Here is a tiny trained network, its code and every weight. The questions are about switching its units off for an input and a class, where a switched-off unit gives its printed mean instead of its output.

import numpy as np


def w(rows, s, z=0):
    codes = np.array(rows[::2]) - 128.0
    scale = np.full(codes.shape[1], s)
    scale[-1] = z or s
    return codes * scale


def norm(h):
    return h / np.sqrt((h * h).mean(-1, keepdims=True) + 1e-5)


def f(y):
    return y / 2 * (1 + np.tanh(0.7978845608 * (y + 0.044715 * y**3)))


def log_softmax(a):
    a = a - a.max(-1, keepdims=True)
    return a - np.log(np.exp(a).sum(-1, keepdims=True))


def net(x, mask):
    res = np.array(x, float).reshape(1, 5) / 4 @ E
    u = 0
    for l in range(4):
        y = f(norm(res) @ A[l][:, :-1].T + A[l][:, -1])
        res = res + np.where(mask[u : u + 5], y, B[l][:, -1]) @ B[l][:, :-1]
        u += 5
    return log_softmax(norm(res)[-1] @ U[:, :-1].T + U[:, -1])


A, B = {}, {}
E = w([
[82,189,74,197],'x0',
[137,102,172,158],'x1',
[150,95,172,147],'x2',
[125,169,93,35],'x3',
[82,68,3,145],'x4',
],0.0038)
A[0] = w([
[140,196,132,1,71],'0.n0',
[158,142,122,73,52],'0.n1',
[118,88,158,141,41],'0.n2',
[150,10,164,90,2],'0.n3',
[128,191,215,180,56],'0.n4',
],0.0094,0.0014)
B[0] = w([
[9,158,139,43,252],'0.n0',
[144,186,127,93,151],'0.n1',
[206,170,120,75,136],'0.n2',
[142,31,135,109,215],'0.n3',
[140,169,189,188,221],'0.n4',
],0.012,0.0041)
A[1] = w([
[212,47,116,64,5],'1.n0',
[156,157,137,137,74],'1.n1',
[195,229,96,4,95],'1.n2',
[123,143,1,199,107],'1.n3',
[251,245,156,166,115],'1.n4',
],0.009,0.0019)
B[1] = w([
[203,73,101,110,207],'1.n0',
[100,105,121,138,112],'1.n1',
[74,147,187,90,186],'1.n2',
[216,249,98,132,255],'1.n3',
[68,98,126,213,211],'1.n4',
],0.012,0.0033)
A[2] = w([
[68,107,159,200,88],'2.n0',
[112,85,86,160,11],'2.n1',
[10,160,132,30,57],'2.n2',
[164,155,142,95,40],'2.n3',
[155,135,155,122,51],'2.n4',
],0.012,0.0011)
B[2] = w([
[101,98,129,223,173],'2.n0',
[160,120,203,99,127],'2.n1',
[7,180,202,13,255],'2.n2',
[85,136,83,144,137],'2.n3',
[95,126,70,131,127],'2.n4',
],0.012,0.0079)
A[3] = w([
[115,97,104,142,104],'3.n0',
[51,99,142,242,47],'3.n1',
[96,96,55,100,104],'3.n2',
[166,163,205,140,189],'3.n3',
[172,12,100,73,2],'3.n4',
],0.011,0.00087)
B[3] = w([
[140,126,147,111,127],'3.n0',
[79,31,140,234,253],'3.n1',
[163,187,242,191,135],'3.n2',
[63,90,1,144,158],'3.n3',
[227,53,144,32,249],'3.n4',
],0.0094,0.0039)
U = w([
[238,12,135,45,40],'0',
[10,175,176,22,220],'1',
[196,246,23,151,4],'2',
[80,57,142,254,169],'3',
],0.0097,0.0012)

Each question gives the input, the list of numbers given to net, and the class t.
The units are the neurons (one row each of A and B). Each row of codes is followed by its name. A weight is (code - 128) times the scale printed after its matrix; where a second scale follows, it is the last column's (A, B and U).
mask holds one flag per neuron, layer by layer. A switched-off neuron (its flag False) gives its mean, the last column of its row in B, instead of its output. The means were averaged over made-up inputs and are rounded, as every weight is.
A unit's drop is (log p(t) with every unit on - log p(t) with that unit switched off) / (log p(t) with every unit on - log p(t) with every unit switched off).
The circuit of an input: a set's keep is (log p(t) with only the set's units on - log p(t) with every unit switched off) / (log p(t) with every unit on - log p(t) with every unit switched off). Starting from the 12 units with the biggest drops (on a tie, the unit counted first), units are removed one at a time, each time the one whose removal leaves the highest keep (on an exact tie, the one counted first), for as long as the keep stays at least 0.8.
units of the circuit, in order: the units of the circuit, biggest drop first
unit that matters most: the unit with the biggest drop
top k neurons: the k neurons with the biggest drops, biggest first
k most important neurons of layer l: the k neurons of layer l with the biggest drops, biggest first
drop when u is switched off: that unit's drop, to one decimal
input [-8,8,1,8,5], class 0: units of the circuit, in order : 0.n3, 1.n0
input [-7,-6,2,-4,-6], class 0: units of the circuit, in order : 0.n3, 2.n2
input [7,-2,-2,-7,8], class 2: unit that matters most : 1.n3
input [-3,1,0,-5,-2], class 3: 2 most important neurons of layer 1 : 1.n4, 1.n3
input [0,-8,3,-3,0], class 2: top 2 neurons : 0.n0, 0.n4
input [-5,8,4,8,5], class 0: top 2 neurons : 0.n3, 1.n0
input [2,-5,3,-1,0], class 2: top 2 neurons : 0.n0, 0.n4
input [4,2,-3,-6,6], class 2: drop when 1.n3 is switched off : 0.6
input [8,-6,-5,-2,2], class 2: drop when 0.n0 is switched off : 0.1
input [-1,3,5,-7,-1], class 3: drop when 0.n4 is switched off : 0.9
input [5,-2,3,-8,5], class 2: drop when 1.n3 is switched off : 0.7
